Here is a tiny trained network, its code and every weight. The questions are about switching its units off for an input and a class, where a switched-off unit gives its printed mean instead of its output.

import numpy as np


def w(rows, s, z=0):
    codes = np.array(rows[::2]) - 128.0
    scale = np.full(codes.shape[1], s)
    scale[-1] = z or s
    return codes * scale


def norm(h):
    return h / np.sqrt((h * h).mean(-1, keepdims=True) + 1e-5)


def f(y):
    return np.maximum(y, 0)


def log_softmax(a):
    a = a - a.max(-1, keepdims=True)
    return a - np.log(np.exp(a).sum(-1, keepdims=True))


def net(x, mask):
    res = np.array(x, float).reshape(1, 3) / 4 @ E
    u = 0
    for l in range(2):
        y = f(norm(res) @ A[l][:, :-1].T + A[l][:, -1])
        res = res + np.where(mask[u : u + 4], y, B[l][:, -1]) @ B[l][:, :-1]
        u += 4
    return log_softmax(norm(res)[-1] @ U[:, :-1].T + U[:, -1])


A, B = {}, {}
E = w([
[80,208,209,160,148],'x0',
[143,1,182,129,150],'x1',
[168,194,113,52,176],'x2',
],0.0043)
A[0] = w([
[163,220,149,65,151,49],'0.n0',
[96,184,162,165,92,57],'0.n1',
[153,91,254,109,179,2],'0.n2',
[129,56,175,149,127,56],'0.n3',
],0.0054,0.0025)
B[0] = w([
[187,131,229,122,237,254],'0.n0',
[121,198,82,182,60,203],'0.n1',
[86,134,165,149,60,225],'0.n2',
[138,79,103,2,87,226],'0.n3',
],0.0089,0.0023)
A[1] = w([
[141,89,3,37,115,7],'1.n0',
[40,15,184,64,44,113],'1.n1',
[237,148,46,108,132,100],'1.n2',
[109,47,207,42,175,50],'1.n3',
],0.0052,0.0016)
B[1] = w([
[234,148,90,119,168,201],'1.n0',
[2,124,187,73,121,254],'1.n1',
[155,78,156,224,58,186],'1.n2',
[106,208,60,172,88,209],'1.n3',
],0.0064,0.0048)
U = w([
[76,170,45,201,83,74],'0',
[102,90,109,186,182,2],'1',
[253,104,48,179,87,168],'2',
[193,197,203,69,229,160],'3',
[10,94,184,91,46,180],'4',
[136,26,76,55,81,126],'5',
[91,254,179,231,72,132],'6',
[100,99,103,180,183,34],'7',
],0.013,0.0089)

Each question gives the input, the list of numbers given to net, and the class t.
The units are the neurons (one row each of A and B). Each row of codes is followed by its name. A weight is (code - 128) times the scale printed after its matrix; where a second scale follows, it is the last column's (A, B and U).
mask holds one flag per neuron, layer by layer. A switched-off neuron (its flag False) gives its mean, the last column of its row in B, instead of its output. The means were averaged over made-up inputs and are rounded, as every weight is.
A unit's drop is (log p(t) with every unit on - log p(t) with that unit switched off) / (log p(t) with every unit on - log p(t) with every unit switched off).
The circuit of an input: a set's keep is (log p(t) with only the set's units on - log p(t) with every unit switched off) / (log p(t) with every unit on - log p(t) with every unit switched off). Starting from all 8 units, units are removed one at a time, each time the one whose removal leaves the highest keep (on an exact tie, the one counted first), for as long as the keep stays at least 0.8.
units of the circuit, in order: the units of the circuit, biggest drop first
unit that matters most: the unit with the biggest drop
k most important neurons: the k neurons with the biggest drops, biggest first
top k neurons in layer l: the k neurons of layer l with the biggest drops, biggest first
drop when u is switched off: that unit's drop, to one decimal
input [3,8,7], class 4: units of the circuit, in order -> 0.n2
input [-8,-2,-4], class 2: 3 most important neurons -> 1.n0, 0.n2, 0.n3
input [-3,-5,-4], class 2: top 2 neurons in layer 1 -> 1.n1, 1.n3
input [-3,3,6], class 2: top 3 neurons in layer 1 -> 1.n1, 1.n2, 1.n3
input [-1,-2,-2], class 0: top 2 neurons in layer 0 -> 0.n3, 0.n0
input [-1,-3,-3], class 0: units of the circuit, in order -> 0.n0, 0.n2
input [6,-1,2], class 3: 2 most important neurons -> 0.n0, 1.n3
input [-2,7,7], class 4: 2 most important neurons -> 0.n2, 1.n1
input [-4,7,2], class 4: 2 most important neurons -> 1.n1, 0.n2
input [0,-4,-4], class 0: 2 most important neurons -> 0.n0, 1.n1
input [3,4,5], class 6: 2 most important neurons -> 0.n2, 1.n3
input [2,-5,3], class 3: 2 most important neurons -> 0.n0, 1.n3
input [-5,-2,5], class 2: top 2 neurons in layer 1 -> 1.n2, 1.n1
input [0,7,6], class 4: unit that matters most -> 0.n2
input [-4,-5,2], class 2: 2 most important neurons -> 1.n2, 1.n1
input [-5,3,3], class 2: top 2 neurons in layer 0 -> 0.n2, 0.n3
input [-8,1,4], class 2: drop when 0.n1 is switched off -> 0.0
input [3,4,3], class 4: drop when 0.n2 is switched off -> 0.3
input [-5,-2,-2], class 2: drop when 0.n2 is switched off -> 0.1
input [7,6,4], class 4: drop when 0.n2 is switched off -> 1.0
input [1,-7,5], class 3: top neuron in layer 0 -> 0.n0
